Below is a small trained network, with its code and all its weights. Each question gives an input and a class and asks what happens when units are switched off, that is, made to give their printed mean instead of their output.

import numpy as np


def w(rows, s, z=0):
    codes = np.array(rows[::2]) - 128.0
    scale = np.full(codes.shape[1], s)
    scale[-1] = z or s
    return codes * scale


def f(y):
    return np.maximum(y, 0)


def log_softmax(a):
    a = a - a.max(-1, keepdims=True)
    return a - np.log(np.exp(a).sum(-1, keepdims=True))


def net(x, mask):
    res = np.array(x, float).reshape(1, 7) / 4 @ E
    y = f(res @ A[0][:, :-1].T + A[0][:, -1])
    res = res + np.where(mask, y, B[0][:, -1]) @ B[0][:, :-1]
    return log_softmax(res[-1] @ U[:, :-1].T + U[:, -1])


A, B = {}, {}
E = w([
[155,80,228,176,192,100,87,78,37,120,40],'x0',
[173,160,189,80,61,172,172,1,160,34,144],'x1',
[144,201,125,72,110,44,147,58,88,217,134],'x2',
[188,193,222,164,81,177,48,181,145,189,221],'x3',
[51,227,133,223,59,184,206,155,25,132,121],'x4',
[18,148,150,172,160,97,111,66,189,129,162],'x5',
[180,118,121,123,123,128,148,153,106,128,126],'x6',
],0.0061)
A[0] = w([
[153,97,81,113,134,83,91,222,97,190,85,193],'n0',
[112,122,56,213,210,98,84,156,113,214,143,61],'n1',
[104,63,158,176,113,205,125,150,184,40,143,124],'n2',
[144,210,105,51,127,75,163,130,137,214,135,175],'n3',
[30,126,178,156,171,99,111,139,192,99,161,207],'n4',
[124,100,210,176,167,129,131,112,48,128,72,61],'n5',
[167,50,133,84,157,110,89,126,170,170,124,37],'n6',
[188,87,136,88,104,200,140,191,95,104,105,168],'n7',
[41,206,155,211,102,184,254,145,44,105,108,80],'n8',
[65,106,203,186,173,110,88,70,109,143,101,120],'n9',
[97,116,99,171,191,62,104,227,96,196,116,87],'n10',
[129,86,178,82,201,93,78,114,185,127,132,75],'n11',
[138,167,110,85,108,60,171,62,78,245,144,92],'n12',
[99,77,48,106,143,114,206,122,112,53,73,74],'n13',
[111,137,27,107,115,161,174,136,183,145,196,40],'n14',
[103,205,125,213,63,167,196,131,27,110,142,51],'n15',
[136,126,191,138,195,143,98,103,70,103,70,42],'n16',
[180,133,87,54,100,132,205,199,116,131,155,185],'n17',
[32,82,47,124,155,47,228,52,137,77,42,117],'n18',
[116,83,84,148,156,121,106,225,109,209,104,55],'n19',
[54,96,115,206,151,182,90,154,202,70,148,157],'n20',
[105,155,50,109,83,157,203,181,187,114,170,43],'n21',
[196,75,110,181,172,217,133,247,138,36,105,166],'n22',
[169,74,113,75,173,107,81,125,201,122,151,20],'n23',
[165,94,221,180,180,96,89,90,46,100,28,61],'n24',
[144,171,117,118,118,41,90,61,82,195,144,254],'n25',
[47,188,51,114,113,132,145,146,230,112,209,135],'n26',
[207,103,130,60,152,118,74,110,175,114,145,69],'n27',
[175,93,150,85,165,60,124,84,188,91,176,186],'n28',
[200,99,162,118,78,142,128,70,61,57,146,127],'n29',
[114,199,231,191,89,124,23,141,170,187,207,135],'n30',
[201,174,208,104,97,123,198,53,143,10,139,94],'n31',
[193,153,230,129,114,188,46,175,149,134,209,95],'n32',
],0.0061,0.0053)
B[0] = w([
[75,181,166,88,93,206,211,70,108,59,124,208],'n0',
[104,160,138,78,98,236,134,41,217,85,159,181],'n1',
[181,96,85,171,77,141,92,38,101,176,98,191],'n2',
[165,74,107,187,87,85,126,61,62,128,91,194],'n3',
[108,144,175,176,78,72,204,106,66,76,75,217],'n4',
[146,74,206,36,110,76,33,158,143,162,211,180],'n5',
[87,97,107,101,98,124,132,173,199,188,81,165],'n6',
[148,119,124,167,124,62,220,106,73,53,93,188],'n7',
[79,78,89,110,79,108,156,215,230,248,63,231],'n8',
[122,124,214,74,113,86,108,155,72,105,178,196],'n9',
[80,178,117,75,109,255,149,45,173,106,165,195],'n10',
[96,82,111,109,76,115,175,185,153,196,92,184],'n11',
[191,72,67,229,108,117,100,48,134,207,132,180],'n12',
[199,209,43,134,221,149,15,188,96,157,113,195],'n13',
[176,78,183,33,105,103,29,170,113,128,223,167],'n14',
[65,81,105,81,86,113,131,190,238,242,68,204],'n15',
[168,79,155,60,112,99,28,157,117,168,210,166],'n16',
[104,102,209,102,134,89,111,156,43,62,151,194],'n17',
[210,249,56,118,213,155,66,172,104,111,77,255],'n18',
[87,138,142,48,102,233,129,72,153,102,159,173],'n19',
[198,56,135,196,82,103,150,60,38,134,89,205],'n20',
[188,45,179,71,130,99,9,152,107,167,209,175],'n21',
[159,57,99,194,103,80,136,42,86,132,86,215],'n22',
[88,91,64,113,94,109,142,189,195,220,79,170],'n23',
[128,97,192,36,131,83,16,158,104,156,221,209],'n24',
[161,67,130,207,78,92,169,89,72,95,102,227],'n25',
[120,127,220,73,101,85,69,149,35,81,207,211],'n26',
[77,89,122,110,113,160,175,197,187,201,62,176],'n27',
[24,137,134,99,80,136,188,195,127,150,65,216],'n28',
[70,152,160,67,110,184,146,109,134,67,135,186],'n29',
[181,247,33,141,244,123,121,166,92,119,43,215],'n30',
[69,188,117,85,102,246,111,55,194,108,156,206],'n31',
[190,213,66,136,198,151,80,182,83,128,75,198],'n32',
],0.0052,0.0084)
U = w([
[85,97,110,116,101,114,138,217,221,207,89,59],'0',
[149,102,174,79,128,85,43,165,114,132,246,75],'1',
[188,219,70,138,215,143,79,174,122,129,92,68],'2',
[84,164,140,93,109,229,139,38,179,97,162,78],'3',
[117,132,156,142,123,82,172,136,93,94,115,249],'4',
[177,69,103,206,98,89,119,42,115,148,117,64],'5',
[120,139,141,141,125,103,148,140,117,106,125,255],'6',
[129,131,154,187,201,90,193,148,193,94,201,116],'7',
],0.011,0.01)

Each question gives the input, the list of numbers given to net, and the class t.
The units are the neurons (one row each of A and B). Each row of codes is followed by its name. A weight is (code - 128) times the scale printed after its matrix; where a second scale follows, it is the last column's (A, B and U).
mask holds one flag per neuron, in row order. A switched-off neuron (its flag False) gives its mean, the last column of its row in B, instead of its output. The means were averaged over made-up inputs and are rounded, as every weight is.
A unit's drop is (log p(t) with every unit on - log p(t) with that unit switched off) / (log p(t) with every unit on - log p(t) with every unit switched off).
The circuit of an input: a set's keep is (log p(t) with only the set's units on - log p(t) with every unit switched off) / (log p(t) with every unit on - log p(t) with every unit switched off). Starting from the 12 units with the biggest drops (on a tie, the unit counted first), units are removed one at a time, each time the one whose removal leaves the highest keep (on an exact tie, the one counted first), for as long as the keep stays at least 0.8.
units of the circuit, in order: the units of the circuit, biggest drop first
most important unit: the unit with the biggest drop
k most important neurons: the k neurons with the biggest drops, biggest first
input [-7,-5,0,4,-3,-4,5], class 1: units of the circuit, in order : [n17]
input [-2,-8,-2,3,2,7,-7], class 3: units of the circuit, in order : [n1 n10]
input [-7,-4,2,-5,4,-4,7], class 1: units of the circuit, in order : [n21 n14]
input [3,-8,-3,7,-5,7,-3], class 3: units of the circuit, in order : [n1 n10]
input [8,7,5,3,-3,-4,6], class 1: 2 most important neurons : [n24 n16]
input [2,3,-1,7,-6,2,5], class 2: 3 most important neurons : [n32 n30 n8]
input [-4,-3,-6,0,1,8,-4], class 4: 2 most important neurons : [n4 n26]
input [6,-6,3,4,-6,6,-5], class 0: 3 most important neurons : [n11 n6 n26]
input [2,-7,7,-3,-1,4,0], class 3: units of the circuit, in order : [n10 n1]
input [6,-1,-5,2,-1,-2,0], class 1: 2 most important neurons : [n24 n5]
input [2,8,8,2,4,-5,1], class 3: 2 most important neurons : [n31 n29]
input [-7,2,6,-6,-1,-3,3], class 1: units of the circuit, in order : [n14 n21]
input [-3,-2,-6,4,2,7,-4], class 4: 2 most important neurons : [n4 n26]
input [-6,3,8,-7,1,2,-5], class 5: units of the circuit, in order : [n12]
input [-5,-2,5,2,-2,-6,5], class 4: 2 most important neurons : [n17 n0]
input [7,-7,-1,-2,-2,-1,3], class 1: 4 most important neurons : [n24 n5 n16 n31]
input [4,3,4,3,-5,6,6], class 4: 3 most important neurons : [n8 n15 n25]
input [3,8,-2,7,2,-7,7], class 3: 3 most important neurons : [n31 n29 n18]
input [-4,3,8,6,-1,-4,-2], class 5: units of the circuit, in order : [n3 n12]
input [3,2,-8,-5,7,-1,-8], class 5: most important unit : n20
input [-7,7,-2,0,0,-1,6], class 1: units of the circuit, in order : [n21 n14]
